Below are the code and all the weights of a small trained network. Each question names an input and a class and asks about switching units off, where a switched-off unit gives its printed mean instead of its output.

import numpy as np


def w(rows, s, z=0):
    codes = np.array(rows[::2]) - 128.0
    scale = np.full(codes.shape[1], s)
    scale[-1] = z or s
    return codes * scale


def norm(h):
    return h / np.sqrt((h * h).mean(-1, keepdims=True) + 1e-5)


def f(y):
    return np.maximum(y, 0)


def log_softmax(a):
    a = a - a.max(-1, keepdims=True)
    return a - np.log(np.exp(a).sum(-1, keepdims=True))


def net(x, mask):
    res = np.array(x, float).reshape(1, 7) / 4 @ E
    u = 0
    for l in range(2):
        y = f(norm(res) @ A[l][:, :-1].T + A[l][:, -1])
        res = res + np.where(mask[u : u + 5], y, B[l][:, -1]) @ B[l][:, :-1]
        u += 5
    return log_softmax(norm(res)[-1] @ U[:, :-1].T + U[:, -1])


A, B = {}, {}
E = w([
[109,30,133,153,88,140,104,222,202,251],'x0',
[126,128,131,129,121,131,126,106,134,138],'x1',
[116,129,128,126,152,130,128,122,137,135],'x2',
[34,139,180,18,65,23,123,153,168,130],'x3',
[133,128,135,128,123,129,122,129,117,130],'x4',
[119,126,125,127,145,126,134,129,128,132],'x5',
[146,143,119,118,119,122,143,127,112,153],'x6',
],0.014)
A[0] = w([
[127,164,122,183,151,163,100,97,144,44,100],'0.n1',
[102,215,131,101,109,73,182,85,134,72,104],'0.n2',
[184,69,115,254,138,188,126,125,127,169,2],'0.n3',
[136,48,116,124,114,148,125,174,171,193,134],'0.n4',
[145,190,41,190,146,208,211,85,92,98,138],'0.n5',
],0.0087,0.0068)
B[0] = w([
[175,108,220,101,110,120,131,88,115,134,193],'0.n1',
[24,191,64,244,143,173,64,145,48,95,223],'0.n2',
[121,168,2,217,168,184,195,162,153,172,216],'0.n3',
[91,150,122,137,55,165,76,174,139,183,245],'0.n4',
[236,46,163,35,113,105,92,169,197,116,254],'0.n5',
],0.0081,0.0092)
A[1] = w([
[152,112,126,134,126,154,150,181,105,165,48],'1.n1',
[148,105,58,197,151,251,100,126,124,177,5],'1.n2',
[103,160,161,106,129,61,143,56,69,39,18],'1.n3',
[237,108,173,99,160,131,181,58,136,70,17],'1.n4',
[194,113,123,145,175,174,85,108,71,81,87],'1.n5',
],0.011,0.0026)
B[1] = w([
[134,105,121,164,157,68,156,86,107,93,184],'1.n1',
[145,153,130,140,170,166,201,92,103,55,255],'1.n2',
[136,163,51,190,180,130,155,81,123,100,226],'1.n3',
[157,78,249,18,124,36,71,169,88,162,223],'1.n4',
[127,80,165,51,106,140,85,135,170,193,223],'1.n5',
],0.014,0.0097)
U = w([
[225,61,234,7,181,104,75,87,99,102,254],'0',
[201,97,62,218,162,243,219,126,144,119,64],'1',
[96,253,58,119,164,87,82,25,72,28,82],'2',
[60,98,188,101,29,92,107,169,161,186,100],'3',
],0.014,0.002)

Each question gives the input, the list of numbers given to net, and the class t.
The units are the neurons (one row each of A and B). Each row of codes is followed by its name. A weight is (code - 128) times the scale printed after its matrix; where a second scale follows, it is the last column's (A, B and U).
mask holds one flag per neuron, layer by layer. A switched-off neuron (its flag False) gives its mean, the last column of its row in B, instead of its output. The means were averaged over made-up inputs and are rounded, as every weight is.
A unit's drop is (log p(t) with every unit on - log p(t) with that unit switched off) / (log p(t) with every unit on - log p(t) with every unit switched off).
most important unit: the unit with the biggest drop
top k neurons: the k neurons with the biggest drops, biggest first
k most important neurons of layer l: the k neurons of layer l with the biggest drops, biggest first
drop of u: that unit's drop, to one decimal
input [-5,-4,7,0,-1,4,-3], class 0: most important unit => 0.n5
input [-8,-8,-4,0,-6,-3,-2], class 0: top 3 neurons => 0.n5, 1.n4, 1.n5
input [1,-1,-1,2,3,3,5], class 3: top 2 neurons => 1.n2, 1.n3
input [1,5,-3,1,-3,5,-5], class 3: top 2 neurons => 0.n3, 0.n2
input [-7,-3,-5,0,4,6,2], class 0: top 2 neurons => 0.n5, 1.n5
input [7,8,8,0,2,7,4], class 1: top 4 neurons => 1.n4, 1.n2, 1.n5, 0.n5
input [-8,2,-3,-1,1,0,-2], class 0: top 2 neurons => 0.n5, 1.n4
input [6,-1,6,0,-3,-4,1], class 1: top 2 neurons => 1.n4, 1.n2
input [0,-4,1,7,-5,8,-2], class 2: top 2 neurons => 0.n4, 0.n5
input [0,5,0,7,1,7,8], class 2: 2 most important neurons of layer 0 => 0.n4, 0.n5
input [1,0,6,0,-7,1,0], class 1: top 2 neurons => 1.n4, 0.n5
input [1,3,-8,3,-4,7,-3], class 3: drop of 1.n3 => 0.1
input [-1,1,2,-7,1,4,-3], class 0: drop of 0.n5 => 0.1
input [6,-3,-4,0,0,8,6], class 1: drop of 1.n4 => 0.8
input [2,7,6,2,1,-1,7], class 3: most important unit => 0.n3
